Below are the code and all the weights of a small trained network. Each question names an input and a target symbol and asks about switching units off, where a switched-off unit gives its printed mean instead of its output.

import numpy as np


def w(rows, s, z=0):
    codes = np.array(rows[::2]) - 128.0
    scale = np.full(codes.shape[1], s)
    scale[-1] = z or s
    return codes * scale


def f(y):
    return y / 2 * (1 + np.tanh(0.7978845608 * (y + 0.044715 * y**3)))


def softmax(a):
    e = np.exp(a - a.max(-1, keepdims=True))
    return e / e.sum(-1, keepdims=True)


def log_softmax(a):
    a = a - a.max(-1, keepdims=True)
    return a - np.log(np.exp(a).sum(-1, keepdims=True))


def net(x, mask):
    ids = ['αβδεζηλμπστφω'.index(c) for c in x.split()]
    T = len(ids)
    res = E[ids] + P[:T]
    r = res
    for j in range(3):
        rows = slice(2 * j, 2 * j + 2)
        q, k, v = (r @ M[0][rows].T for M in (Q, K, V))
        z = softmax(np.where(np.tri(T) > 0, q @ k.T / 2**0.5, -1e9)) @ v
        o = O[0][rows]
        res = res + np.where(mask[j], z, o[:, -1]) @ o[:, :-1]
    y = f(res @ A[0][:, :-1].T + A[0][:, -1])
    res = res + np.where(mask[3:15], y, B[0][:, -1]) @ B[0][:, :-1]
    return log_softmax(res[-1] @ U[:, :-1].T + U[:, -1])


Q, K, V, O, A, B = {}, {}, {}, {}, {}, {}
E = w([
[156,109,125],'α',
[140,117,112],'β',
[166,103,62],'δ',
[138,102,141],'ε',
[202,100,151],'ζ',
[142,92,134],'η',
[136,151,69],'λ',
[200,100,164],'μ',
[111,131,254],'π',
[137,70,216],'σ',
[139,127,84],'τ',
[149,102,190],'φ',
[95,194,194],'ω',
],0.02)
P = w([
[249,153,126],'0',
[131,190,70],'1',
[129,192,88],'2',
[79,136,77],'3',
[74,146,69],'4',
[40,139,58],'5',
[48,135,73],'6',
[29,118,94],'7',
],0.011)
Q[0] = w([
[176,144,138],'h1',
[155,171,119],'h1',
[225,146,85],'h2',
[8,147,81],'h2',
[124,71,120],'h3',
[193,92,137],'h3',
],0.018)
K[0] = w([
[186,160,152],'h1',
[217,91,135],'h1',
[173,139,145],'h2',
[35,113,130],'h2',
[113,76,64],'h3',
[248,134,111],'h3',
],0.017)
V[0] = w([
[98,198,139],'h1',
[165,151,155],'h1',
[114,218,91],'h2',
[165,55,6],'h2',
[112,135,55],'h3',
[112,74,168],'h3',
],0.013)
O[0] = w([
[144,255,130,15],'h1',
[35,136,178,253],'h1',
[190,207,205,135],'h2',
[208,7,64,151],'h2',
[182,165,94,114],'h3',
[93,106,131,19],'h3',
],0.0096,0.0017)
A[0] = w([
[61,110,212,107],'n1',
[124,218,152,209],'n2',
[100,170,11,255],'n3',
[87,108,104,111],'n4',
[148,184,148,122],'n5',
[111,57,149,203],'n6',
[221,216,161,124],'n7',
[173,101,197,139],'n8',
[238,153,189,190],'n9',
[139,114,88,168],'n10',
[64,168,132,147],'n11',
[255,154,203,113],'n12',
],0.0092,0.0082)
B[0] = w([
[129,182,51,225],'n1',
[202,2,148,245],'n2',
[89,166,197,254],'n3',
[56,60,175,141],'n4',
[140,58,93,167],'n5',
[99,185,144,241],'n6',
[115,66,104,188],'n7',
[168,165,30,155],'n8',
[122,193,97,199],'n9',
[76,91,70,191],'n10',
[173,150,156,214],'n11',
[56,167,130,170],'n12',
],0.0072,0.0089)
U = w([
[120,81,97,113],'α',
[125,104,97,118],'β',
[147,56,65,5],'δ',
[104,34,108,70],'ε',
[98,60,101,31],'ζ',
[104,9,105,6],'η',
[134,186,61,137],'λ',
[76,72,96,80],'μ',
[100,176,144,177],'π',
[40,115,107,172],'σ',
[126,158,69,238],'τ',
[78,145,91,202],'φ',
[183,56,164,161],'ω',
],0.011,0.0024)

Each question gives the input, a string of symbols that net reads in full, and the target symbol t.
The units are the heads (2 rows each of Q, K, V and O) and the neurons (one row each of A and B). Each row of codes is followed by its name. A weight is (code - 128) times the scale printed after its matrix; where a second scale follows, it is the last column's (O, A, B and U).
mask holds one flag per unit, heads first, then neurons. A switched-off unit (its flag False) gives its mean, the last column of its rows in O or B, instead of its output. The means were averaged over made-up inputs and are rounded, as every weight is.
A unit's drop is (log p(t) with every unit on - log p(t) with that unit switched off) / (log p(t) with every unit on - log p(t) with every unit switched off).
The circuit of an input: a set's keep is (log p(t) with only the set's units on - log p(t) with every unit switched off) / (log p(t) with every unit on - log p(t) with every unit switched off). Starting from the 12 units with the biggest drops (on a tie, the unit counted first), units are removed one at a time, each time the one whose removal leaves the highest keep (on an exact tie, the one counted first), for as long as the keep stays at least 0.8.
units of the circuit, in order: the units of the circuit, biggest drop first
most important unit: the unit with the biggest drop
top k neurons: the k neurons with the biggest drops, biggest first
heads that matter: for each layer, one digit per head in row order, 1 if its drop is at least 0.15 and else 0, layers parted by /
input ζ λ τ α ω π π, target ω: units of the circuit, in order => [n2 h1 h2 n5]
input ε σ σ σ, target σ: units of the circuit, in order => [h2 n2]
input ε σ π π σ φ α, target σ: most important unit => h3
input φ π η ζ, target σ: units of the circuit, in order => [h2 n2 h3]
input π τ δ, target π: top 2 neurons => [n3 n11]
input ε α ω π, target ω: units of the circuit, in order => [n2 h2 h1 n5]
input β δ ε ω ω σ, target ω: top 2 neurons => [n2 n11]
input δ δ σ, target δ: units of the circuit, in order => [h2 n8]
input η β φ σ β τ δ ω, target ω: units of the circuit, in order => [n2 h2 n5]
input η ε σ δ ζ σ β, target σ: units of the circuit, in order => [n2 h2 n3]
input ζ π ω β φ, target ω: heads that matter => 110
input φ ε π λ μ, target σ: units of the circuit, in order => [h2 n2 h3]
input σ σ ε, target σ: units of the circuit, in order => [h2 h3 n2]
input σ δ φ, target σ: top neuron => [n2]
input η ζ ω μ τ, target ω: heads that matter => 010
input φ σ α δ ω ω ω α, target ω: heads that matter => 010
input σ ω ω μ η ω σ η, target ω: heads that matter => 110
input δ σ τ σ ζ δ, target σ: heads that matter => 010
input δ λ α, target δ: heads that matter => 110
input λ δ α, target λ: heads that matter => 011
input ζ σ φ φ β ζ, target η: units of the circuit, in order => [h2]
input λ τ σ, target λ: heads that matter => 010
input σ δ η φ σ σ λ, target σ: units of the circuit, in order => [h2 n3 h3]
input π β α, target π: heads that matter => 011
input α δ π η ε π β, target π: heads that matter => 010
input δ φ ω φ σ τ μ, target δ: heads that matter => 010
input β φ δ δ α π λ, target π: top 2 neurons => [n11 n3]
input δ ζ ω δ ζ, target δ: units of the circuit, in order => [h2]
input ζ η τ τ μ, target η: heads that matter => 110
